Each row is followed by its class.
167,-322,459,-205,-10,-150,-400,-198,-120,-134,-393,-30,-185,252,-322,-86,42,261,585,-398,448,-446,721,9,-262,134,-111,-198,60,95,6,-50 => (33)
351,-436,-379,-464,-415,-586,74,-138,-290,-255,66,1,5,-798,289,116,-169,67,587,225,-53,27,150,574,-72,-245,-45,-168,411,-415,-287,186 => (197)
337,-406,-394,-363,-433,-652,48,-129,-270,-334,98,-2,-71,-830,201,88,-199,-26,641,222,64,35,173,435,-14,-313,-60,-299,399,-466,-348,184 => (81)
-364,-186,-107,-82,-206,-223,252,151,44,-349,504,484,-95,-47,-66,19,-6,425,274,-280,266,140,229,310,-199,-112,37,69,726,-395,-365,17 => (80)
354,-390,354,-226,-29,-190,-504,-148,-250,-236,-232,63,-20,114,-418,-139,-61,355,598,-145,385,-369,653,67,22,194,-102,-181,198,-156,12,-37 => (80)
-471,-402,-618,-648,-235,-19,-307,363,348,-145,-228,79,232,-275,-55,-81,-154,469,-194,-6,-106,246,-269,716,260,37,249,-153,-222,-33,-153,124 => (80)
189,-391,527,-245,10,-138,-367,-219,-109,-135,-403,-66,-213,199,-363,-102,-35,225,583,-391,458,-406,720,38,-276,171,-122,-228,154,83,-31,-99 => (197)
293,-395,-326,-335,-466,-625,109,-188,-224,-140,93,8,-47,-842,234,112,-72,91,694,256,8,137,82,466,-101,-392,-7,-313,486,-348,-389,115 => (39)
-739,-513,-442,-452,-207,-389,226,50,123,-64,2,296,69,-395,383,-71,-396,659,16,77,-199,-104,270,283,-267,-156,-27,-35,112,-200,-221,127 => (81)
288,-260,-454,-243,-547,-636,184,-19,-206,-64,277,5,-99,-842,433,235,-133,111,686,343,-83,-45,-88,519,-91,-429,42,-261,488,-331,-545,181 => (125)
-257,-480,-530,-767,-118,11,-302,339,360,-45,-342,-8,106,-315,-55,-53,-117,437,-84,40,-160,108,-205,810,346,-9,207,-232,-223,29,-198,186 => (39)
-442,-157,-97,-85,-198,-308,148,158,9,-314,560,441,-72,-24,32,104,-3,388,311,-456,235,-8,200,95,-206,-207,-6,108,741,-481,-409,132 => (197)
-733,-431,-283,-462,-186,-216,181,126,153,-45,0,385,94,-223,303,-107,-339,609,116,160,-300,-147,145,96,-250,-156,-84,-60,226,-237,-284,38 => (80)
376,-347,-420,-277,-464,-628,2,-50,-290,-337,142,24,-4,-824,222,116,-246,28,695,319,15,-2,162,470,-22,-312,-11,-197,368,-444,-328,178 => (36)
-614,-360,-285,-433,-135,-233,239,56,262,73,-81,328,61,-221,353,-116,-368,654,9,143,-310,29,193,257,-191,-66,-110,-126,144,-134,-317,133 => (36)
194,-274,484,-231,-22,-131,-359,-214,-151,-157,-397,-15,-241,223,-362,-74,50,216,612,-432,490,-473,742,-11,-293,109,-111,-228,186,34,-88,-88 => (31)
-581,-132,-85,-39,-254,-361,85,184,-18,-258,529,439,-14,3,203,164,2,442,300,-505,174,-117,165,-34,-217,-320,-39,114,727,-480,-379,201 => (22)
345,-357,-417,-254,-499,-697,149,-69,-239,-140,147,-31,-75,-864,377,254,-159,80,601,316,-106,101,93,525,-61,-316,-88,-344,422,-359,-485,147 => (82)
179,-397,453,-246,-1,-167,-437,-252,-150,-240,-410,-20,-153,152,-537,-160,36,211,630,-426,460,-373,740,-69,-239,96,-70,-260,118,-37,17,-99 => (63)
209,-280,516,-138,-62,-114,-515,-205,-186,-156,-303,67,-38,250,-456,-220,63,294,597,-367,421,-296,725,25,-161,165,-154,-162,105,-57,103,60 => (63)
-607,-537,-606,-688,-229,-206,-305,222,335,-162,-299,105,233,-436,52,-46,-128,566,2,-64,-69,64,-170,557,90,-179,204,-244,-108,-97,-149,107 => (63)
-395,-453,-611,-732,-137,38,-146,318,255,-58,-261,37,104,-358,-9,-32,-100,484,-276,79,-79,219,-241,861,280,-56,331,-98,-208,7,-150,130 => (82)
-519,-52,-127,50,-214,-256,212,184,-9,-230,589,457,-117,-4,256,196,41,453,203,-369,228,-104,161,104,-203,-235,-1,132,735,-389,-438,134 => (4)
-465,-124,20,4,-217,-281,162,185,64,-189,504,390,-65,37,213,184,24,469,260,-471,197,10,188,165,-247,-232,-14,104,701,-359,-314,148 => (39)
226,-409,437,-289,-43,-189,-440,-179,-161,-225,-399,20,-129,158,-522,-122,-38,239,606,-353,455,-407,768,28,-207,166,-102,-192,129,-41,15,-53 => (39)
402,-391,-480,-386,-488,-664,101,-133,-236,-278,55,18,-50,-899,340,186,-147,59,607,296,-104,60,188,556,-33,-282,-75,-322,355,-426,-473,156 => (125)
324,-432,-326,-325,-447,-651,114,-167,-231,-115,112,-29,-36,-842,254,159,-119,53,666,241,-13,114,67,499,-110,-346,-42,-350,482,-329,-382,145 => (36)
-655,-511,-252,-504,-127,-219,132,60,206,-79,-40,416,157,-252,175,-186,-358,587,162,173,-302,-45,240,151,-246,-95,-172,-94,185,-234,-217,63 => (125)
-269,-510,-579,-806,-70,61,-297,329,268,-169,-290,58,187,-353,-324,-160,-136,422,-134,41,-107,287,-206,831,330,99,264,-168,-231,-78,-117,86 => (31)
381,-452,-419,-415,-399,-596,-34,-113,-298,-386,100,28,38,-838,149,57,-168,23,642,227,1,-11,197,537,-17,-210,-53,-198,349,-470,-259,154 => (197)
-629,-401,-326,-487,-179,-242,140,76,248,68,-63,310,115,-274,422,-126,-405,703,48,128,-363,-21,171,297,-167,-61,-145,-140,177,-136,-350,133 => (4)
-418,-13,-73,53,-222,-295,156,240,66,-251,568,404,-106,10,240,186,12,489,355,-402,203,-100,140,228,-259,-261,-18,126,700,-354,-428,146 => (33)
-532,-474,-634,-677,-218,-117,-356,304,400,-92,-382,50,202,-361,42,-37,-158,491,-54,33,-109,14,-202,512,209,-170,334,-262,-336,16,-62,125 => (33)
-697,-370,-343,-463,-155,-306,299,7,252,98,-54,342,60,-290,473,-53,-325,694,33,191,-330,-50,126,132,-219,-202,-107,-150,272,-170,-368,54 => (82)
226,-415,450,-258,-10,-204,-419,-169,-226,-175,-303,17,-115,183,-373,-70,-18,283,543,-395,461,-399,720,-8,-173,163,-68,-220,137,-55,56,-94 => (33)
-703,-412,-337,-410,-153,-324,250,64,205,47,46,364,82,-253,521,-41,-357,782,-32,93,-191,-153,170,275,-208,-119,-80,-92,261,-185,-309,104 => (36)
-461,-621,-527,-752,-140,-96,-471,246,380,-186,-510,34,229,-409,-216,-131,-151,484,28,-31,-135,158,-114,537,253,-64,186,-319,-381,-77,-71,210 => (4)
-706,-377,-356,-415,-233,-268,265,142,185,32,10,332,61,-235,605,-52,-413,678,42,242,-278,-160,88,215,-230,-154,-79,-63,185,-148,-319,61 => (80)
-524,-450,-719,-721,-188,-114,-318,307,277,-147,-242,57,253,-375,21,-87,-177,558,-169,-58,-129,183,-283,751,251,0,257,-163,-196,-83,-170,129 => (22)
302,-366,-429,-298,-487,-650,-9,-50,-328,-346,62,-50,-70,-828,303,197,-187,-15,516,206,6,-69,156,362,43,-361,-6,-211,353,-442,-343,191 => (63)
-450,-107,-81,-5,-191,-265,156,208,65,-248,542,418,-72,7,97,147,13,473,316,-398,167,-31,206,162,-230,-226,-16,108,685,-397,-403,132 => (31)
-519,-593,-615,-746,-130,-93,-317,194,378,-115,-478,27,206,-441,-171,-96,-130,458,-40,90,-137,129,-126,528,151,-139,266,-279,-380,-6,-65,118 => (31)
394,-435,-408,-437,-443,-610,62,-121,-288,-255,65,7,7,-847,236,108,-156,47,632,284,-37,-2,167,520,-45,-267,-38,-249,340,-425,-309,159 => (31)
-636,-359,-356,-454,-146,-234,152,91,121,18,-8,321,132,-199,462,-124,-347,645,102,180,-313,-181,91,206,-199,-67,-138,-18,190,-176,-244,69 => (36)
249,-315,516,-146,-63,-173,-526,-134,-181,-171,-216,40,-65,221,-445,-163,2,294,582,-390,458,-234,661,56,-32,187,-174,-188,217,-123,45,85 => (81)
286,-294,-460,-290,-553,-661,219,-84,-187,-98,173,-13,-88,-825,641,268,-129,111,568,408,-21,-9,-8,715,-83,-339,-70,-221,480,-285,-419,292 => (39)
-676,-361,-346,-396,-200,-232,228,121,199,45,20,347,98,-283,491,-40,-350,624,54,220,-300,-215,81,159,-219,-177,-78,-40,219,-141,-300,53 => (4)
260,-315,-308,-258,-457,-609,186,-190,-208,-100,151,38,-70,-820,327,233,-10,33,626,231,-4,-1,143,370,-199,-448,-27,-348,468,-331,-461,69 => (82)
345,-421,-391,-329,-472,-651,122,-123,-262,-122,135,-62,-98,-858,389,141,-138,93,642,291,-40,17,58,642,-33,-338,-73,-344,470,-294,-462,187 => (22)
-778,-297,-473,-424,-204,-221,288,159,191,1,61,313,7,-203,602,-72,-415,634,-100,180,-288,-138,51,277,-182,-128,-48,5,218,-156,-372,88 => (197)
305,-390,-358,-254,-454,-654,179,-145,-213,-130,161,-32,-138,-839,348,163,-160,59,648,295,11,38,110,515,-117,-373,-45,-317,471,-294,-461,159 => (197)
331,-413,-377,-387,-401,-610,50,-178,-290,-313,65,23,-18,-834,200,159,-91,-28,590,274,1,-42,228,430,-63,-308,-109,-222,376,-435,-320,202 => (82)
230,-265,-361,-222,-554,-649,190,-101,-179,-124,197,-26,-74,-783,571,304,-115,62,538,309,9,-56,17,521,-124,-362,-4,-224,490,-329,-373,233 => (39)
-616,-606,-380,-526,-201,-396,232,-19,190,-22,-112,303,88,-418,309,-147,-384,715,100,119,-256,62,333,354,-247,-95,-71,-130,118,-142,-235,67 => (39)
-509,-610,-535,-751,-122,-81,-283,277,454,-81,-432,90,179,-404,-58,-46,-123,542,13,5,-112,96,-102,621,127,-140,250,-354,-305,6,-108,86 => (31)
-352,-216,-93,-131,-230,-342,115,226,27,-287,462,459,-31,-91,44,34,-156,472,407,-313,211,157,170,232,-146,-190,-3,2,734,-461,-320,93 => (39)
318,-407,-410,-357,-491,-647,123,-171,-227,-143,104,-57,-62,-872,309,139,-114,76,622,288,-54,56,106,552,-88,-364,-53,-320,430,-312,-453,134 => (82)
-463,-35,-109,24,-232,-309,165,233,58,-238,583,396,-129,17,294,230,-23,414,295,-449,277,-179,137,145,-240,-288,42,128,735,-371,-413,174 => (197)
-638,-482,-336,-521,-199,-322,119,-24,7,-57,-54,317,156,-377,315,-207,-400,665,114,102,-209,69,255,251,-221,-80,-41,11,107,-262,-165,144 => (36)
-354,-255,-10,-149,-174,-334,133,190,0,-348,383,490,-101,-162,-158,37,-88,406,514,-397,232,84,295,144,-267,-243,-19,-75,748,-498,-370,-4 => (81)
-335,-79,-82,-56,-232,-230,239,221,60,-302,569,455,-107,-30,44,95,-65,375,267,-347,322,23,183,292,-210,-196,95,72,744,-420,-350,87 => (31)
-696,-433,-380,-545,-196,-324,195,70,269,38,-36,322,135,-281,496,-49,-382,730,-46,78,-304,4,138,273,-170,-139,-65,-113,197,-180,-306,123 => (33)
439,-441,-421,-421,-451,-615,-15,-93,-315,-326,86,39,63,-848,284,141,-172,82,555,299,-20,-51,220,611,31,-176,-75,-189,320,-436,-270,218 => (80)
-663,-499,-319,-486,-192,-285,55,-2,74,-92,-90,330,184,-345,168,-191,-331,665,101,59,-239,2,257,242,-234,-38,-50,-24,77,-256,-112,152 => (4)
-663,-353,-362,-340,-171,-288,276,31,250,47,-31,298,61,-287,453,-85,-352,652,-34,143,-265,18,165,233,-208,-160,-44,-152,126,-106,-331,40 => (22)
160,-292,494,-91,-64,-153,-434,-161,-112,-174,-270,112,-108,232,-468,-148,27,302,579,-320,411,-341,720,5,-189,155,-210,-208,176,-52,-34,40 => (125)
-326,-84,-39,-4,-157,-234,335,216,54,-271,425,431,-206,-43,14,179,-56,388,239,-306,289,49,227,239,-276,-295,82,51,712,-354,-410,0 => (82)
224,-283,503,-111,6,-129,-487,-189,-111,-163,-323,66,-14,271,-384,-167,40,363,565,-351,369,-274,640,31,-150,246,-219,-191,133,-36,88,-34 => (125)
276,-298,-496,-362,-547,-606,179,-72,-186,-83,204,-26,-84,-809,681,200,-157,160,569,448,-58,-5,-45,799,21,-331,-58,-174,464,-306,-459,427 => (36)
-567,-357,-563,-589,-177,-112,-352,359,336,-107,-193,101,261,-310,3,-25,-181,509,-81,-103,-72,85,-279,508,170,-59,232,-157,-173,-94,-104,115 => (81)
-388,-124,-46,-52,-253,-334,84,220,7,-326,535,455,6,-69,199,119,-95,507,427,-369,267,-32,133,224,-224,-254,-6,146,778,-461,-297,175 => (80)
-559,-340,-729,-637,-243,-128,-312,394,339,-99,-203,93,225,-297,198,-43,-226,602,-155,-37,-146,95,-332,685,247,-14,217,-170,-168,-48,-213,170 => (80)
-419,-112,-52,-61,-235,-300,103,198,12,-246,521,431,-79,35,186,136,24,466,341,-440,224,-74,166,145,-174,-223,-74,90,724,-415,-435,214 => (80)
-503,-397,-624,-671,-174,-85,-287,301,307,-196,-216,109,193,-379,-106,-69,-159,475,-100,-53,-39,161,-199,652,173,-50,238,-177,-140,-120,-221,64 => (81)
-365,-43,-152,-44,-216,-233,226,251,-21,-312,535,453,-89,-55,-55,138,-37,340,225,-282,231,58,123,193,-172,-203,94,167,703,-449,-356,80 => (82)
